Each row has a class, written as a number after it.
[ 305   96   52 -237  170  -36  -48  -25   80  132   -5 -184   56  113
  164  -20  -80  -58 -110   40  248  -25 -211 -358 -255  -89 -127  123
  259 -171 -286   60   93   20 -191  -49 -150] | 2
[-158  -73  -66  275 -197  109  -11  282  -41 -148  201  -84 -228  -61
 -186  -69 -167   26  -57   46 -167  199  102  441  319  214   45   32
  -66   79  142 -334 -187  106 -119   26  204] | 2
[ -73  -11 -112  291 -299   19   33  135   18  -55   79   29 -175  -99
 -119  -20  -86   65  -71  -36 -301   -9  303  305  234  176   56  -42
 -220  124  221  -21 -126   28   71  -43  187] | 6
[-158   36   41  -95 -134  -21  -15  -58 -137  -42  -55    4  -78  120
  -17   16  -36   42  -35  -93 -158  -39   23  177  -20   -2   92  -49
  -68  -33   43   31  -88  -17   51  142 -123] | 3
[  39   99   10   70  -17    5  -71    1  -26   78   60  104   31  -57
  -11  -69 -131  -14    8   56  -71   92   45  135  -81  169   -1   13
   41   15  -64  -34 -139  -23  -22   46   -6] | 2
[ 369  120  -52  -52  -30 -135   79  -48  247  211  -34  -97   99 -198
   94   79   63   37  -28   89  164 -183  -24 -438 -156 -145 -165  102
   -5 -209 -125  197  199    4 -124 -166   51] | 0
[-482 -114  -30  311 -307  213  -88  256 -168 -260   29   19 -383  135
 -132  -89 -272   21 -117  -94 -447  129  199  715  374  312  182 -151
  -60  278  394 -248 -323   19  244  186   47] | 5
[ -31  -11    4   55  -24   64  -52   70  -34  -50 -107    5  -10  105
   -2  -31   20  -22  -42   -4  -79  -38   57   98   21    6   18  -62
  109  108  -21    9  -86  -10   85  101  -26] | 2
[ 257  111   18 -265   28  -17   -1  -99  295  137 -102 -296  116   65
  107   -8   38  -85   43  183  222 -113 -206 -369 -210 -204 -130  135
  256 -267 -237   81   94   39 -330  -29 -215] | 6
[ 264   98   31 -122   32  -84   46  -92  136  232 -127  -90   97  -40
  207  111   49  -37  -67   36  102 -164  -81 -460 -235 -166 -114  -50
   78  -28  -71  269  109  -51  -57 -107  -83] | 1
[  71   44   14   84   16   83    9  236   66   46  102 -200 -113  113
   21   21 -301    2 -129    3   24  109  -18   49  100   81  -75  130
   31   -7   35  -19 -197   72 -140  -67  -28] | 5
[-133  -25   -3  101  -57   19 -115   10 -115  -76 -100   69 -170   49
 -118  -13 -140   -3  -12    2 -115  -78   69  235   30  105  -13   60
  -54   -3   -6   51 -113   58  159  159 -101] | 1
[  40   92   48  -51    2  -16    3 -139   27  170  -80   68   52  -39
   26  -33  -72 -204   72   76   71  -25   34 -137 -147  -39  -32   93
  -19  -15  -78  110   97  -92   30   69 -172] | 1
[   9    9   -7  139  -73    7    5  153   83  -23   91  -99  -95   -5
  -24   34 -142   15 -103   41  -45   92   86  121  106   95  -11   45
  -42   17   48  -95  -97   71 -121  -15  110] | 6
[-284  -38 -102  182 -243   62  -50  147 -219 -106   61   97 -273  -41
 -209  -47 -142   37  -13  -19 -254   98  153  422  327  281   60   -8
  -45   69  101 -232  -68  -23  269   84   47] | 1
[  95   42  -95   -7 -117  -98  -41    3  198  -78   73 -178   15  -48
  -69  -26   -1   88    2  111   32 -109  -32  -39   29  -70  -68  130
  159 -278 -182 -123   46  121 -197  -54   97] | 7
[  60   32  -96  161 -131   22  -55   86   42   39  -45   82 -128 -158
 -159    7  -96   30  -44   49 -157  -52  119  139  116  168  -33   34
  -83   -6  138   55 -100   48   74    3  111] | 3
[-148  -70  -53  257 -108  114  -42  200   56 -168  139   -8 -203   39
 -158  -49 -266   -3  -38   -7 -185  143   75  419  240  207   32   46
  -38   24  154 -161 -219  141  -32   79  186] | 4
[ -13  -27  -98  202  -47   59   60  -13  320   81  121  -96 -105 -177
 -148  -15 -264 -164   -5  148   76   52  -38  -32  151   99  -59  246
   48 -195   95   -5  -13   50  -75  -13   30] | 4
[  68  -32  -40  127  -58  -61  -26   70  168   32    8  -17  -77  -63
   50   92 -126   20  -98    3  -64 -153  171  -63   40   92  -36   38
 -187   -1   82  182  -93   71    6   -4   77] | 3
[  79  -33   58  -77   92   66  -86  199 -115 -199   28   82  -64  119
    4  -88   40  178  -22  -16  -88  133  -95  161  -30  116  -86 -103
  210  121  -81 -151 -134  120  -12   27   72] | 5
[ 442  135   48 -219  261   -6   41 -136  319  106 -162 -150  284  -26
   76  115  115   86   45  201  399  -97 -307 -668 -418 -225 -247  108
  374 -213 -401  169  247  188 -186 -216    9] | 7
[-183  -94  -48  111  -60   38  -80  -73 -249   68  -14  160 -195  -30
 -178  -60 -203  -24  -27  -41  -83   25  -29  210  146  144   74  175
  -59  -89   17   36  -42  -42  169  152  -17] | 2
[  93  -71   -2   92   50  -17  -40   43   87  -72  153   15  -39   15
   27  -67 -125  -25  -59   29   28   60  -14   38  -13   84  -39   71
   85  -20  -42  -50  -93   87 -114   41   84] | 4
[-197   17  -27   42  -69  -60  -88 -109 -195  146  -29  104 -198   -7
 -135  -30 -195 -116   -3   53  -22   61   41  145  212  124    2  243
  -42 -161  -72  -57   63 -103  170  118 -184] | 7
[  94  -20   39 -154  132   12   86  -15 -131  119  -28  -95  132   66
  -19   74  134  -37  -81  -78  135  -72    4 -209  -80  -87    2   43
   25  116 -140  121  -23  -85    9  -74 -159] | 1
[ 544   59   58 -428  326 -132   93 -261  245  311  -82  -64  335  -64
  205   87  230  -68   94  158  545 -142 -351 -863 -369 -260 -227  181
  278 -351 -469  248  370  -29 -244 -152 -131] | 5
[ -15   27  -71  301 -153   69    9  136  126  -80   35   12 -137 -112
 -122   27 -135   32  -29   12 -220   22  240  324  184  120  -57   51
 -128   15  208  -21 -141   86  -25  -99  144] | 3
[-279   84  -43  203 -283   58  -45  -78 -254  134   46   87 -236  -23
 -184  -61 -313 -172  -52   -2 -126  159  115  267  262  119   28  256
 -155   45   48  -87    2  -89  167   98 -213] | 4
[-134  -16    1  219  -95  162  -59  255   28 -198  -21  -28 -148   15
 -121   42  -81  119   25   91 -234  143  138  414  172  199  -40  -93
   78  140  159 -236 -212  126   57  -37  120] | 6
[ 342  208  116 -223  280   -8   -9 -114  268  103 -143  -39  195   10
   90   54   79  107   -4  123  251  -31 -230 -569 -352 -134 -176   14
  341 -119 -272   80  149   72  -56  -31  -25] | 3
[-142    1   10  134  -47   47    0   -6 -176   57  -27   57  -95   31
 -164   10 -228 -131   43  -15  -17   55   84  181  145  -10    4  204
 -187   -1   86   61  -89   -7   64   53 -140] | 5
[ 247   27   -3  -88  143    1   -4    7  120  100   76  -43   25  -57
  -51  -48  -64  -35  -64   51  104  112 -154 -118 -121   68  -89  118
  129  -69  -87   42  -24   62 -206  -56   86] | 6
[ -86   70  -16  141   57   19   27   25  -43   13  -47   85  -37   30
 -127  -45 -137  -35   -4  -58  -66  129   68  190   67  119   27   38
 -135   81   99  111  -93    4  119   61  -14] | 4
[ 111   18  -33   27  -37   21   -6  130  103  -47   25 -221  -37   77
  -53   -9 -107   51  -46   91   71   32  -73   -3   65  -20  -66  132
  124 -134  -63  -69  -74  132 -205  -29   10] | 4
[-398   -3 -162  590 -333  146  -81  233    6 -162   68  138 -314 -194
 -369  -11 -311    8  -42   18 -426   94  404  739  447  357   81  -15
 -242  154  443 -178 -300   45  203   55  267] | 0
[ 228   -1  -58  -90   42  -86   15   95  -31  100  146  -94    7   32
  -14    6  -91   55  -82   27  117  140  -61  -66   43  130  -70  183
   31 -124 -143   16  -15   69 -196 -142  101] | 5
[-121   17  -59  228 -151   72 -119  134  165 -166   57 -106 -216    7
 -169  -66 -320   21  -17  120 -123   37   49  306  184  112   12  159
   86 -172  112 -223 -129  161  -46   88  117] | 5
[ -52  114   15  -30 -112  148  -40  132   80  -89  -56 -169  -90   86
  -33  -11  -41   73  -69   50  -61   15  -89  -21   -4    6    2  -38
  181   33  -53 -115  -12   63   43   62  -96] | 0
[   2   31   50  175   74  164  -37   31  120 -155  -71   85  -11   20
 -124   -5  -86  108   81   90  -64   88   22  132  -66  105  -81  -38
  149   60    6 -100  -88  182   79  -18  171] | 2
[  82    8    3    3   85  -19  -70   14  179  -82   31   16   58 -124
  -76  -33  -12   91   78  196   44   37 -141 -118  -44    9 -120   92
  259 -146 -151 -122   -5  131  -92  -16   88] | 3
[ -86 -104  -94  322  -91  128  -26  121   19  -50   45  -16 -232  -16
 -200  -47 -320  -98   -8   54  -31   81   98  388  255  198  -32  201
  -40  -77  135  -68 -153   92  -41   64   98] | 7
[-164  -79   -8   62 -182   83  -44  216 -144 -213   77    4 -101  133
  -30  -27    3   80  -62  -86 -287   17  159  420  149  114   78 -163
    2  162   69 -183 -245   49   19   39   65] | 2
[-274  -50  -44  306 -155  148 -103   97   57 -259   19   88 -250  -12
 -154  -37 -237   71   22   70 -246  105   61  506  158  200  -19  -16
  127    3  195 -256 -154  153  171   85  157] | 1
[-163 -123  -41  194 -105   17  -35  -23 -177  -46   -6  188 -163  -56
  -60   15  -94  -21   22  -80 -106  -68   97  333  112  103   25   18
 -180   -7   49   39  -67  -12  146  137   -5] | 6
[  -5  -96 -119  172   29    7  -71  -51  217  -39  -64  194 -189 -194
  -89   34 -156   21   74  182   49  -24  -32  -30  145  208 -153   98
  191 -287    4  -29  153   77  156   24  173] | 6
[-199   26  -42   82 -123   43  -69   67 -337   91   42  121 -245   89
 -118  -57 -291   -1 -149 -109 -138  140   22  313  208  203   70  136
 -113   38   61  -44 -107  -57  239   86  -84] | 0
[  60   42   14   32   88   83  -42  -51  183  -89 -144  -13  -53 -106
  -87   57   22  104   89  156  110  -58 -138 -114  -88  -98 -163   91
  179 -235  -16  -69  136  139   33  -55  -10] | 2
[ 324   60   -1 -196  213 -136   48 -131  308  171   47 -249  131  -16
   90   17 -111  -16  -58  128  367  -42 -286 -582 -237 -182 -161  300
  208 -348 -246  159  186   95 -265 -151  -13] | 1
[ 167  -12  -51   38  -85 -100   29    0  -11   39  -88  106  -22 -111
  -54  -17  117   40   28   34  -74 -167   84  -41  -33    7  -44  -57
  -88  -41  -50  206  -13    9   -8   56   41] | 0
[  71   32   26  137    3   51   37  109  184  -73   -9   -1  -63  -84
  -46   89  -57  113   49  167    7   48   13  -67   31   43 -105   -1
  153  -89  -18 -146   27  124   18  -28  147] | 1
[ 224  120   55 -380  125  -92   84 -116   72  179 -132 -183  156  141
  175   63  103  -39  -52   -7  276 -154 -198 -589 -267 -264  -64   35
  146 -169 -232  218  201  -62  -22  -20 -271] | 2
[-219   23   26   81  -89   69  -33  -33 -248  102  -43  110 -150  140
  -50  -53 -252 -126  -56  -81  -85   62   93  196  179  129   47   66
  -33   73  -27    9 -101 -140  151  182 -181] | 0
[  64  100  123 -281   -2   82   66  -16 -107  113  -80 -192  226  158
   55   57  170   59  -44   -1   96  -30 -103 -248 -196 -160   28  -29
  189  134 -258  -20  -17  -56  -64  -57 -220] | 7
[-217   73   -6   11 -133  -23 -132 -197 -203   77  -64  117 -100    8
  -99  -99 -163 -157   79   63 -105    9   13  138   -5   34   99  100
   45  -93  -14  -32   36 -131  204  182 -233] | 0
[-394  -32  -68  267 -252   56  -70  202  -71 -329   -3  -16 -139   31
 -159  -25    2  120  -16  -38 -419  -16  242  603  195  128  149 -240
  -24  199  210 -209 -259   57  192   66   92] | 6
[-454 -185 -123  507 -275   29  -65  325  -71 -419  236   93 -374    9
 -232  -84 -290  168 -120 -118 -487  152  395  899  478  361  167  -64
 -262  158  450 -318 -373  146  165   96  384] | 6
[ 159  106   77 -244  238  -93   24 -225   56  157  -68  -11  130   77
   91   70    4  -87    3  -48  203 -141 -158 -367 -292 -244  -30  146
  -30 -206 -146  284   87  -15   34    0 -300] | 7
[ -75   64   50  132  104   97  -22  149  132 -156   28  -12 -106   81
  -66   16 -184   97  -27   23 -131  210    3  100    5  141   23  -71
   79  103  180  -95 -113  146  140   14  151] | 7
[-323  -65  -86  331 -288   38  -29  165  121 -198  164   12 -269  -77
 -189  -83 -330   -6  -37   69 -284  151  243  521  358  276   58   69
  -54   -6  276 -319 -163   91   52   80  240] | 7
[  47   29   -8   13   40    6  -55   37  191 -187  -69  -43   24  -69
  -81  -22  112  152  120  136  -12  -63  -43  -21  -78  -32  -75  -13
  114  -80  -46  -74    2  164   -4   18   23] | 4
[ 486  121   50 -238  271   -8   -1 -115  194  304 -126 -132  202   -3
  174   36   13 -115  -26  136  410  -61 -314 -623 -353 -149 -214  126
  310 -195 -361  258  158   -6 -299  -66 -132] | 2
[  29   25  -31  -58  -45  -70  -32   73   84    6   88 -181 -125   22
  -72  -61 -144  -45  -46   92   85   49  -18  -37  152   12  -62  288
  -12 -202  -63  -93   36   52 -132   19 -115] | 5
[ 208  135   85 -241  176  -45   66 -144  216  219  -36 -255  169  -32
    3    6  -54 -116   42  132  289  -34 -188 -469 -284 -210 -149  270
  168 -212 -251  140  130  -15 -252  -89 -212] | 1
[ 164   56   52  -32   40   42   -8  -89  217   44 -116 -161   65   27
   62   44  -50  -62    1   96  213 -126 -135 -263 -115 -176 -127  114
  139 -158 -192   58   75   88 -252   43  -69] | 3
[-202    1  -21  127  -22   31  -71  -27 -200  160    3  210 -193  -62
 -139  -60 -342 -135  -42   -4  -68  119   12  212  117  276   -2  126
  -46   28   21   38 -100  -87  208  144 -109] | 4
[ 227   81  -21  -62  -82 -119   58   57  112  118   56  -41   84  -62
   80   80   66   78  -99    2  -29  -64    8 -276  -82  -53  -69  -20
  -57    3 -104  209   -8   28 -117  -72   75] | 0
[  29   59   41 -133  -16   27   38   48  153  -50  -87 -179  120   58
    8   65  118   31   24   20   34 -158    6 -164 -144 -153  -33   -9
   62    4 -135   80    7   43  -12   11 -130] | 7
